In the rows, zero is written as 128.
Each row of numbers stands for one element and depends on some of the facts below. Use the named rows to name the rest.

Some facts about the elements:
lagam (ξ f) (ε j) (β baple)
trerebras (ξ e) (ε h) (β skufaskik)
klukabrir (ξ b) (ε i) (β skufaskik)
stisti (ξ d) (ε h) (β kliflak)
bratresom (ξ a) (ε j) (β klimuza)
folostam (ξ c) (ε h) (β rufa)
vipan (ξ b) (ε h) (β nastil)
natrol (ξ g) (ε i) (β kufuflon)
rufa (ξ e) (ε h) (β baple)
bruzate (ξ b) (ε h) (β grastu)
pliki (ξ g) (ε i)
losugi (ξ g) (ε h) (β folen)
draskigrom (ξ d) (ε h) (β fimul)
bradro (ξ e) (ε h) (β plibo)
fimul (ξ b) (ε h) (β vesope)
riplor (ξ f) (ε i) (β draposu)
brufam (ξ g) (ε j) (β bregrik)
klimuza (ξ g) (ε j)
kufuflon (ξ g) (ε h)
pletarom (ξ g) (ε h) (β fova)
kliflak (ξ a) (ε i)
morak (ξ g) (ε h) (β grastu)
sturavas (ξ c) (ε j) (β kliflak)
kerem (ξ a) (ε j) (β brifin)
dragrer (ξ g) (ε i) (β kiste)
skuletin (ξ g) (ε i) (β vesope)
tedrak (ξ c) (ε i) (β fetrabral)
pezel (ξ a) (ε j) (β klimuza)
skagrifis (ξ a) (ε h) (β bruzate)
skufaskik (ξ d) (ε j) (β kufuflon)
folen (ξ f) (ε h) (β draposu)
daflin (ξ a) (ε h)
fetrabral (ξ c) (ε h) (β klimuza)
baple (ξ f) (ε h)
skave (ξ a) (ε j) (β rufa)
kluflur (ξ e) (ε h) (β grazas)
troplo (ξ f) (ε i) (β bregrik)
stodin (ξ b) (ε h) (β daflin)
skodul (ξ f) (ε h) (β poku)
supla (ξ f) (ε h) (β fova)
fekel (ξ b) (ε h) (β vesope)
gaklotrak (ξ b) (ε h) (β podos)
klabom (ξ c) (ε i) (β fimul)
kiste (ξ f) (ε h) (β klimuza)
letum (ξ g) (ε h) (β skufaskik)
grazas (ξ b) (ε h) (β baple)
pibir (ξ e) (ε j) (β skufaskik)
flides (ξ e) (ε j) (β plibo)
magegrem (ξ c) (ε h) (β brifin)
klobrarum (ξ a) (ε j) (β klufluk)
sketrem (ξ b) (ε j) (β bruzate)
brifin (ξ e) (ε i)
staplas (ξ e) (ε h) (β klimuza)
gebrin (ξ c) (ε h) (β kliflak)
pedrem (ξ f) (ε j) (β bregrik)
greklin (ξ f) (ε h) (β daflin)
poku (ξ a) (ε h) (β bregrik)
britreklok (ξ e) (ε i) (β draposu)
gezukle (ξ d) (ε j) (β fetrabral)
rakel (ξ g) (ε i) (β plibo)
vigron (ξ g) (ε j) (β fova)
grastu (ξ b) (ε j)
kebril (ξ a) (ε h) (β baple)
saflesel (ξ a) (ε j) (β bruzate)
fova (ξ e) (ε i) (β draposu)
miflos (ξ g) (ε h) (β kufuflon)
statrozer (ξ b) (ε h) (β brifin)
brobe (ξ b) (ε h) (β fetrabral)
neflokin (ξ f) (ε i) (β bruzate)
brotregal (ξ a) (ε i) (β daflin)
ponir (ξ e) (ε h) (β fimul)
droflas (ξ a) (ε j) (β poku)
grutrul (ξ e) (ε i) (β podos)
lidrus (ξ d) (ε i) (β brifin)
zudrol (ξ a) (ε i) (β podos)
traker (ξ g) (ε h) (β vipan)
klagram (ξ e) (ε h) (β baple)
kasta (ξ g) (ε i) (β baple)
vafi (ξ d) (ε h) (β kufuflon)
podos (ξ b) (ε h) (β plibo)
goplun (ξ a) (ε j) (β fetrabral)
nunis (ξ d) (ε j) (β grazas)
pava (ξ e) (ε j) (β rufa)
siludus (ξ c) (ε j) (β nastil)
pebi (ξ a) (ε j) (β nastil)
klufluk (ξ a) (ε h) (β nastil)
brasun (ξ a) (ε h) (β vipan)
gubrus (ξ d) (ε h) (β ligu)
klesis (ξ a) (ε h) (β plibo)
buzu (ξ a) (ε i) (β daflin)
zafla (ξ c) (ε i) (β kufuflon)
natrum (ξ a) (ε j) (β grazas)
bregrik (ξ a) (ε j)
nezuk (ξ c) (ε i) (β grastu)
vesope (ξ d) (ε h)
remubror (ξ g) (ε j) (β plibo)
nastil (ξ d) (ε h)
zukis (ξ g) (ε h) (β nastil)
lustem (ξ c) (ε i) (β vesope)
plibo (ξ c) (ε j)
plufus (ξ a) (ε h) (β nezuk)
plizek (ξ a) (ε h) (β bregrik)
klidrem (ξ d) (ε j) (β grastu)
ligu (ξ e) (ε h)
skadrul (ξ e) (ε i) (β folen)
draposu (ξ a) (ε h)

Some elements and their rows:
brobe: [121 132 176 129  89 125 137 109  86 118 113 125 123 109 163 108  89 114
 150  95 118  90 157 129  97 158 141 157 130 210 143 131 158  86]
folostam: [148 113 162  98 132 123 143 135 103  66 140 137 133  89 172 112 104 132
 156 126 126  88 132 126 140 138 161 156 118 170 144 128 185 100]
losugi: [117 145 163 137 169 127 127  84 126  98 119 119 128 135 116  81 101 126
 169 159 141 108 159 107 177 147 122 151 120 175 139 123 177 115]
lustem: [ 91 133 139 183 149 160 141 101 125 120 186  87 110 129 196 138 109 123
 122 126  78 142  87 112 146 142 120  99 106 133 118 107  50 109]
skufaskik: [ 82 128  88 211  84 148 122 186 183 176  75 120 156 165 116  85 104 139
  86 134  97 123  98  99  70 147 218  93 112 149  77 172  98 157]
rufa: [129 134 150  82 119 130 131 143  95  74 110 161 126  94 151 120 106 119
 137 105 146 100 152  93 160 147 169 142 102 166 158 146 198 138]
pliki: [ 61 156 100 171 152 165 141 106 116 133 157  89 113 155 163 115  99 112
 106 143 101 155 106  68 192 157 128 120 110 148 131 118  51 151]
dragrer: [ 71 141 115 176 138 189 144  99 109 133 166  79 103 162 172  99  86  87
 106 135  88 135 117  98 160 145 122 128 137 178 128  78  32 132]
nunis: [115 139 116 196 102 182 102 206 142 141 133 146 148 138 147  72 102 119
  74 138  99 119  81 130  71 135 246 124 134 142  65 123 118 119]
remubror: [ 96 143 117 214 138 193 119 156 168 148 117  93 189 182 109  70 120 116
  98 163  95 113 111 126 100 150 189 127 126 138  93 117  93 147]
miflos: [123  98 128 117 149 115 147  95 155  97 100 108 123 137 116  72  84 113
 145 148 118  84 157 114 153 139 129 142 131 193 142 134 169 141]
statrozer: [134 125 171 130 122 103 129 100 115 107 125 132 118  98 156 109  95 129
 145 114 111 100 136 134 113 156 140 141 115 175 129 151 179  91]
letum: [124  84 117 115 147 108 153  94 169  95  91 106 122 137 112  68  80 116
 145 149 114  79 158 115 146 133 129 132 130 196 141 139 165 149]
sketrem: [109 138 135 218 116 167  99 152 151 181 144  99 187 140 152 110 126 105
  53 118  53 112  78 152  52 179 190 136 111 101  86 163 121 120]
sturavas: [104 139 140 214 115 183 125 171 157 145 127  94 198 157 141 109 136 136
 113 137  88 111  95 138  74 151 191 119 110 123  96 130  91 125]
klabom: [ 91 133 141 186 148 161 141 100 126 122 186  86 109 130 195 139 108 122
 122 127  79 143  88 113 146 141 120 100 106 135 116 108  49 109]
skadrul: [ 84 158 158 191 160 177 117  86 129 117 180 114  94 135 169 135 112 114
 124 125 100 159 106 105 160 136 116  71  94 124 111  96  59 118]

Rows to name:
No name comes twice in this set of rows, the named rows included.
[131 129 175 137 130 103 127  97 121 109 126 132 117  99 152 109  97 133
 152 119 114 104 136 134 115 156 136 136 113 171 126 151 179  89] | gaklotrak
[ 85 135 123 191 135 155 117 104 126 147 176 116  63 129 185 106  78 102
  88 125  79 154  84 100 138 134 142  98 124 150  89 111  65 108] | lidrus
[ 94 105 114 185 126 130 148 100 158 125 161  98  86 119 185 123  83 130
 105 119  61 140  86 126 110 136 135  68 112 154  98 131  39 118] | klukabrir
[ 91 111 122 181 141 149 151 102 148 116 170  84 107 131 188 133 101 127
 121 127  73 135  89 113 138 132 122  85 107 143 114 116  41 124] | zafla
[111 138 158 108 121 121 130 112 112 106  94 140 130 116 135 126 111 117
 144 104 138 103 164  89 153 156 136 132  93 162 160 157 188 140] | ligu
[102 145 163 115  90 126 154 124  76 118  94 111 151 124 159 131 112 126
 171  99 140  95 165  88 138 163 132 168 112 199 172 144 155 112] | fetrabral
[108 118 127 121 105  88 133 120 133 129  80 144  96 117 132  95  79 129
 134 118 130 107 143  80 138 146 154 130 114 190 130 178 187 130] | vafi
[ 82 112  95 176 160 161 146  94 156 119 160  82  99 154 158  94  84 105
 103 150  78 134 104 102 164 134 124  98 125 159 115 101  42 150] | natrol
[125 113 138 118 159 124 127  85 129 116 124 105 132 131 131  83  92  88
 116 141 104  86 149 112 162 159 118 173 127 167 148 139 192 133] | morak
[105 102 115 202 106 178 126 164 205 137  93 108 173 165 113  94 120 121
  93 126  83  98 116 140  57 132 196  72 108 135  93 136  90 169] | pibir

Now the same elements, written a new way:
Some rows with their names:
troplo: [ 94 126 123  90 126  87 126 125  95  96 127 101  93 145 130 130 132 159
 157 101  92  87 103 119 133 156 123 138  78 216 136  95 122 153]
magegrem: [ 84 145 160 105 152 120 157 140 143  94 145  93 135 116 164 112 124 145
 184 102 128 124  93 134 156 160 123 146  82 229 143 106  96 134]
buzu: [ 97 112 127  92 117  87 124 122 100 103 131  90  91 141 131 123 140 159
 169 115  92  84 111 113 128 157 117 134  68 209 150  92 114 152]
brotregal: [ 97 113 127  91 117  86 124 122 101 102 131  90  91 141 131 122 141 158
 167 115  92  84 112 114 127 156 117 133  69 208 150  92 113 153]
riplor: [ 90 129 121  91 123  86 127 127  95  96 128  96  92 144 130 136 127 161
 149  98  92  88 107 120 134 154 121 135  79 218 133  96 124 153]
pletarom: [ 71 164 162 125 129 119 159 144 146 109 147  99 134 114 165 113 136 136
 140 105 125 123 114 144 154 157 121 149  94 231 140 131 105 136]
bruzate: [ 85 116 168 123 149 113 155 120 149 110 157 139 133 117 173 113 126 165
 160 112 129 126 107  47 157 166 112 127  94 227 158 141  92 152]
nezuk: [ 91 114 163  90 147  86 131 120 100 106 153 144  89 144 131 177 118 174
 183 103  94 115 102  45 132 157 115 121  84 208 153 109 120 153]
skufaskik: [103 112 131 141 108 103 152 131 148 123 148 146 100 143 143 185 105 131
 210 131 128  80  89  51 141 173  99 128  62 178 155 139 132 148]
pebi: [103 155 103 139 108  92 139 138 125  91 130  94 123 144 145 181 108 148
 190 129 109  99  99  98 137 173  97 145  63 180 150 140 105 148]
plufus: [ 94 124 163 118 152 116 153 133 145  90 143  91 134 122 170 111 127 157
 172 106 118 120 109 143 158 164 117 149  87 229 155 132  94 150]
rakel: [ 75 145 128  91 108  86 126 124  98 119 140  96  93 133 129 135 145 135
 133 114  93  97 116 106 128 151 119 130  87 217 140  97 120 153]
klesis: [ 89 133 156 122 145 119 154 143 145  92 140  89 132 116 171 112 118 159
 163 100 120 116 111 148 156 161 116 149  83 230 144 124 103 139]
droflas: [103 156 103 139 108  92 139 137 125  90 130  94 124 145 145 180 109 147
 191 130 109  99  98 100 137 173  96 146  63 180 150 139 104 148]
folostam: [ 78 128 160 118 157 121 157 142 147  95 122  97 135 117 150 113 142 155
 202 102 128 124  82 114 151 154 124 146  74 230 142 113  92 131]
lustem: [ 88 123 125  90 121  86 126 122  96 106 136  91 114 138 130 143 136 147
 177 109  93 105 101  76 128 154 122 125  70 205 144  90 108 153]
brifin: [ 90 118 159  91 134  88 129 121 114 115 150 143  86 142 130 178 121 174
 167 102  94  91 106  48 130 154 116 122  79 216 141  99 134 152]

Rows to name:
No name comes twice in this set of rows, the named rows included.
[ 81 140 135  91 110  86 126 123 102 119 140 101  95 137 130 129 148 134
 140 119  93  93 114 103 128 153 121 132  86 214 145  96 118 153] | skuletin
[ 86 117 167 124 162 124 163 145 150  93 120 145 113 137 143 134 131 189
 207  95 124 119  79  59 160 152 123 143  80 231 133 143 115 139] | baple
[ 85 155 156 105 154 121 159 146 135  89 137  98 134 126 164 113 113 159
 157  95 118 119 103 148 163 160 123 149  90 231 131 130 109 134] | supla
[ 80 126 153  92 126  87 131 122 105 116 151 138  85 137 132 183 110 176
 150  97  93  95 112  47 132 151 112 121  82 221 133 104 137 152] | fova
[ 90 116 161 132 154 121 151 143 148  93 117  92 133 121 159 112 143 168
 195 107 122 117 101 140 150 157 121 150  73 231 150 126  95 142] | kebril
[ 94 162 135  91 110  86 125 122 113 112 150 103 100 140 130 127 150 136
 139 123  93  91 112 111 127 152 119 136  85 210 147  90 122 153] | dragrer
[105 175 102 137 106  91 134 136 148  93 151 105 131 144 141 177 133 140
 171 132 117 105  99  99 130 173  96 148  65 178 155 105 101 145] | gezukle
[103 169 103 130 110  95 147 144 108  88 126 117 127 145 134 183 107 147
 184 123 107 104  84 109 148 173  99 147  68 180 136 142 110 146] | pedrem
[104 150 103 138 109  88 138 127 113  88 136 100 128 146 147 171 110 147
 187 130 101 113 101  81 141 174  96 147  68 179 157 144  94 153] | saflesel
[ 97 158 103 140 109  95 141 143 131  97 109 117 130 144 132 184 123 147
 202 129 115 118  81  62 136 172 101 144  63 181 143 140  93 140] | pava
[ 91 117 120  91 114  86 125 123  97 104 130  89  89 137 131 130 130 160
 156 108  92  86 114 115 129 154 115 130  71 213 144  94 119 153] | zudrol

